Each row is followed by roughly how far along a hidden order it lies, from 0 to 9. A new part has a new order.
[ 18   0   8   5   5 -18   2  -3   1  -4  -7   2   2  -4   2  -1  31  -2
  11  -5  -2   1  25  19 -17  -7  25   8   1  31  22  -3  -4  -6  -2 -15
  10   0   5 -10  -1 -12  -3  19  -9  11  -1   6  40   0 -13  24  -7   8
   0  -5 -10  -3   4] : 6
[ 14   0  11   6   7   4  12  -3  -6   2  -3 -13   4  -4   2  11  26   0
   0  -1  -8  -2   7  11 -16 -10  25  10  -4  34  27  -5  -4  -3   0  -3
   9  -1   6  -3  -5  -5  -6   3  -8 -16  -1   1  33  -6   2  14 -25  14
 -12   0  -4   3   2] : 6
[  4  -3  10   6  13  -2  27  -6  -9  27  -9  -5  10 -16   4  14  26  -5
  -6  11 -28   4 -36  12 -22 -28  42  12  -8  57  75  -3  -6  -2  -6  -5
  11  -2   9   3  -4   4   3   8   6 -10  -1 -21  53  -4  -8   5 -53   5
 -11  12  -1   3   0] : 7
[ 16   1   7   6   0  -1  -7  -1   2  -9  -4  -4   1   3   0   2  27   2
  10  -8   5  -1  38  13 -15  -5  15  11   0  24  35  -4  -3  -6   1 -12
   5  -1   5 -10  -1 -12  -6  23 -18   5  -1  11  32  -2 -12  22  -9  12
  -4  -8 -10  -2   7] : 5
[ 16   1   7   3  -1  -7  -6  -3   4  -8  -4   1   0  -6   1   1  32   1
  15 -11   2   0  33  17 -15  -2  14   9   1  27  39  -3  -2  -6   0 -12
   9   1   6 -10   0  -4  -4  19 -17  12  -1   1  24   0 -15  26   6  10
  -3  -7 -13   0   8] : 5
[-13  -2  15  11  20  20  45  -6 -17  35  -7 -22  19 -24   1  29  15  -7
 -29  27 -45   5 -76   3 -11 -51  53  13 -17  72 -35   0  -6   3  -9  16
   5  -9  17  16  -8  25   2  -6  11 -38  -2 -60  66  -9   2 -21 -95   3
 -28  16  11  12 -12] : 9
[ 27   2   5   4  -4  -9 -14  -1   9 -13  -4   5  -1   2   1   0  26   3
  13 -14   7  -2  43  18 -13  -1  21   8   3   6  44  -3  -3  -7   1 -16
   4   2   3 -14   1 -15  -7  17 -19  15  -1  24  35   2 -16  33  16  13
   2 -12 -16  -3   9] : 5
[ 28   2   5   5  -2   1 -10  -1   4 -10  -2  -3   0   2   0   3  28   1
   7  -8   8  -2  46  14 -13   0   5   7   0  22  45  -4  -3  -5   3 -15
   6   0   2 -15   0  -8  -8  10 -18   7  -1  15  22  -2  -9  26  12  13
  -3  -8 -10  -1   7] : 5
[ 19   1   7   5   1   3  -1  -1  -1  -7  -3 -11   0   2   0   4  22   2
   8  -6  -4  -2  41  14 -12  -4   5   8   1  21  33  -4  -2  -5   2 -11
   6  -2   4 -10  -2  -7  -9  -1 -16   7  -1  11  32  -3  -5  11   3  14
  -9  -6  -9   0   7] : 5
[ 15   1   8   5   0  -5  -7  -2   5  -6  -4  -1   0  -1   1   4  28   2
  10  -9   1  -1  39  17 -15  -8   9  10   2  25  32  -4  -4  -6   0 -13
   6  -1   7  -9   0 -14  -5  12 -21   7  -1  12  29   0 -12  30   4  12
  -2  -6 -10  -1   5] : 5
[ 28   2   3   3  -4  -4 -27   0  10 -17  -3   3  -2   6   0  -6  25   3
  17 -19  10  -2  72  18 -12   4  -1   7   5  14  44  -2  -4 -10   3 -20
   2   3   1 -14   1 -25  -6  22 -22  16   0  32  23   1 -13  19  31  14
   4 -13 -15  -6  11] : 4
[ 32   2  -2  -2  -9 -16 -31   0  18 -20  -1  13  -4   9   1 -19  12   7
  25 -18  27  -2  75  23 -16  16 -11   7  12  -4  50  -3  -2 -10   5 -27
  -4   8  -8 -25   3 -28  -6  32 -21  33   2  56  12   5 -20  43  52  13
   6 -15 -17  -9  15] : 3
[ -8  -2  11   9  16  11  42  -5 -13  24  -6 -20  13 -18   3  23  18  -4
 -14  16 -32   2 -49   7 -15 -35  42  12 -13  60   8  -2  -7  -1  -7   6
   8  -7  10   8  -9  16   1  -3  10 -26  -1 -48  62 -10   3   0 -77   4
 -19  10   3   8  -6] : 8
[ 42   1  -6 -10 -17 -18 -40   0  23 -17   6  19  -8  16   4 -27   7  11
  42 -32  47  -7 100  23 -23  48 -33   0  13 -29  74  -8  -3 -13   8 -41
 -13  10 -30 -37   1 -38  -6  33 -26  35   5  80 -35   5 -17  45  87  15
  18 -17 -22 -16  24] : 0
[ 26   2  -2  -1 -10 -14 -29   0  16 -19  -2  13  -4  10   0 -11  20   8
  30 -26  28  -3 100  19 -16  27 -16   5  12  -4  56  -3  -2  -9   6 -31
  -4   7 -10 -22   2 -25  -8  24 -21  29   2  51   8   5 -26  46  45  14
  13 -17 -17  -8  17] : 2
[ 31   2   2   1  -7 -13 -23  -1  12 -15  -9   6  -2   5   0  -9  32   2
  20 -20  15  -2  49  15 -16   5   1   6   8  10  56  -2  -3  -8   2 -24
   0   5   2 -17   2 -21  -6  23 -20  25   0  31  24   3 -19  30  38  12
   6 -21 -11  -7  13] : 4
[ 14  -1   8   6   4 -20   9  -4   4   5  -9   1   4  -9   3   5  22  -3
  10  -5   0   2  12  18 -18 -14  20  11  -2  36  36  -2  -3  -4  -3  -9
  10   0   8  -7  -1  -8   0  18  -7   8  -1  -4  48   0 -14  21 -13   7
   0  -4   3   0   3] : 6
[ 33   2  -1  -2  -8 -14 -30  -1  10 -16  -3   9  -4   7   1 -15  25   5
  21 -29  25  -2  49  20 -17  14  -3   8  10   5  58  -2  -1  -9   3 -32
  -1   7  -6 -24   4 -31  -7  32 -22  28   1  51  17   5 -21  58  69  10
   9 -16 -20  -7  13] : 3
[ 27   3   5   1  -6  10 -21   1   6 -28   4  -8  -4  11  -2  -4  17   4
  12 -16  17  -8  82  17 -10  17 -19   5   3  -3  50  -6  -2  -7   7 -17
  -2   0  -5 -16  -3 -17 -12  -8 -28  14   1  34  -4  -3  -4  26  37  17
  -3 -10  -9  -3  16] : 3
[ 24   2   4   4  -2  -2 -17  -1   6 -19  -1   0  -1   5   0   0  26   2
  20 -12  12  -3  48  18 -12   2  14   7   4  11  38  -5  -2  -6   3 -15
   2   1   1 -10   0 -15  -8  11 -18  13   0  30  23  -1 -11  24  18  14
  -2 -13 -10  -4   9] : 4
[ 31   2   2   2  -5 -10 -27  -1  12 -14  -2   5  -2   4   0 -10  28   4
  21 -15  12  -2  50  18 -14   3   5   6   9  13  65  -3  -2  -7   2 -26
   2   5   1 -18   2 -15  -6  22 -14  23   0  38  20   2 -15  34  29  10
   5 -13 -15  -7  11] : 4
[ 12   0  10   6   4   0   9  -2  -2   0  -4  -7   2  -5   2   9  27   0
   4   0  -6  -1  21  13 -16 -12  24   9  -7  39  27  -4  -4  -3  -1  -4
   9  -2   7  -8  -3  -6  -3   1  -9   4  -1   0  35  -4  -7   7 -22   7
  -8   0  -4   2   4] : 6
[ 11  -1   7   4   5  -5  17  -4  -3   7  -7  -6   5  -7   3   6  35  -2
   3   1 -12   2   4  14 -19 -14  28  11  -5  42  19  -3  -4  -3  -3  -5
  10  -1   8  -4  -3  -3   0   9  -3   1  -1  -9  47  -3 -10  12 -36  11
  -7   1  -9   2   3] : 6
[ 23   2   6   4  -1  -5 -10  -1   5 -13  -3  -3  -6   3   0  -3  50   3
  10 -11   6  -2  46  15 -16  -2   0   7   3  18  42  -3  -3  -6   2 -15
   4   1   2 -14   0 -18  -9  11 -17  26  -1  20  21   0  -9  32  33  13
  -1 -13 -13  -5   9] : 5
[-10  -2  12  10  14   0  37  -6  -9  33 -10 -11  15 -20   3  20  25  -6
 -15  23 -39   5 -61  10 -16 -42  53  14 -12  67  -6  -1  -7  -1  -7   5
   9  -4  13   7  -5  15   2   7  13 -21  -1 -37  68  -7  -2  -4 -80   1
 -19  11   4   7 -10] : 9
[ 26   0  -3   3  -5 -59  -9  -4  23  11 -19  36   2  -9   6 -20  42  -1
  25 -29   4  11  19  29 -25 -10  29  10  11  42  33   3  -5 -12  -9 -31
   7  15   9 -23  12 -28  10  75   0  39   0  42  72  15 -44  48   2  -2
  25 -16 -19  -8   8] : 5
[ 46   1  -7 -10 -18 -26 -46   0  26 -13   2  18  -7  14   5 -32  12  10
  35 -37  45  -4 100  24 -24  41 -27   0  19 -17  71  -5  -2 -12   7 -42
 -11  11 -29 -28   3 -40  -3  38 -22  47   5  77 -18   7 -23  57  85  11
  22 -28 -19 -16  26] : 0
[ 24   3   5   3  -3   1 -24  -1   6 -16  -3  -3  -2  15   0  -1  25   4
   9 -17   6  -4  57  15 -16   2  -4   7   5  11  46  -4  -2  -7   4 -19
   4   1   3 -11  -1 -27  -9  10 -21  10   0  14  21  -1  -8  28  28  14
   0  -9 -11  -2  11] : 4
[ 31   2  -1   0  -9 -18 -27  -1  16 -16  -4  13  -3   6   0 -17  35   5
  27 -28  14  -2  75  20 -15  10  -1   7   9  -1  59  -2  -2  -9   2 -28
   0   8  -3 -20   4 -26  -6  32 -22  25   1  52  20   5 -19  46  35  14
  12 -16 -15  -8  11] : 3
[ 33   1   1   3  -6 -26 -22  -1  13 -10  -8  13  -1   2   1 -15  34   3
  22 -21  10  -1  41  22 -16  -5  16   8   7  17  50  -2  -3  -8   0 -24
   2   6   2 -19   4 -25  -3  37 -17  25   0  36  30   5 -21  41  34   9
  11 -15 -15  -5   9] : 4
[ 34   3   1  -2 -10   4 -33   1  10 -25   4   3  -6  14  -1 -11  13   8
  25 -22  31 -10  93  16 -12  23 -21   3   9 -14  53  -5   0  -8   7 -23
  -5   5  -9 -18  -1 -22 -13  12 -29  18   2  49  -9   0  -9  35  55  20
   3 -13 -14  -6  17] : 2
[ 40   3   0  -3 -10   2 -31   1  10 -22   4   0  -5  14  -1 -13  12   9
  26 -25  27  -7  87  18 -14  21 -23   1   9 -14  53  -6  -2  -8   7 -27
  -5   4 -14 -16  -1 -26 -13   8 -28  16   2  46 -20  -1 -11  40  67  17
   4 -14 -15  -6  17] : 2
[  0  -2  11   6   6  -9  26  -7  -1  10  -7  -6   6  -9   4  10  28  -2
   3   1 -13   2   0  19 -16 -14  32   8  -5  44  12  -2  -4  -5  -3 -10
   8  -2   8  -8  -3  -7   0  13  -2 -15  -1 -14  53  -4 -12   9 -41   6
  -7   1  -5   3   2] : 7
[ 37   2  -2  -2 -11 -19 -41  -1  17 -12  -3  15  -5   7   1 -19  24   6
  29 -21  28  -1  85  23 -22  19  -8   7  11   5  60  -3  -2  -8   4 -28
  -4  10  -6 -23   4 -29  -5  34 -25  35   2  51   9   6 -20  48 100  12
  11 -15 -19  -9  17] : 2
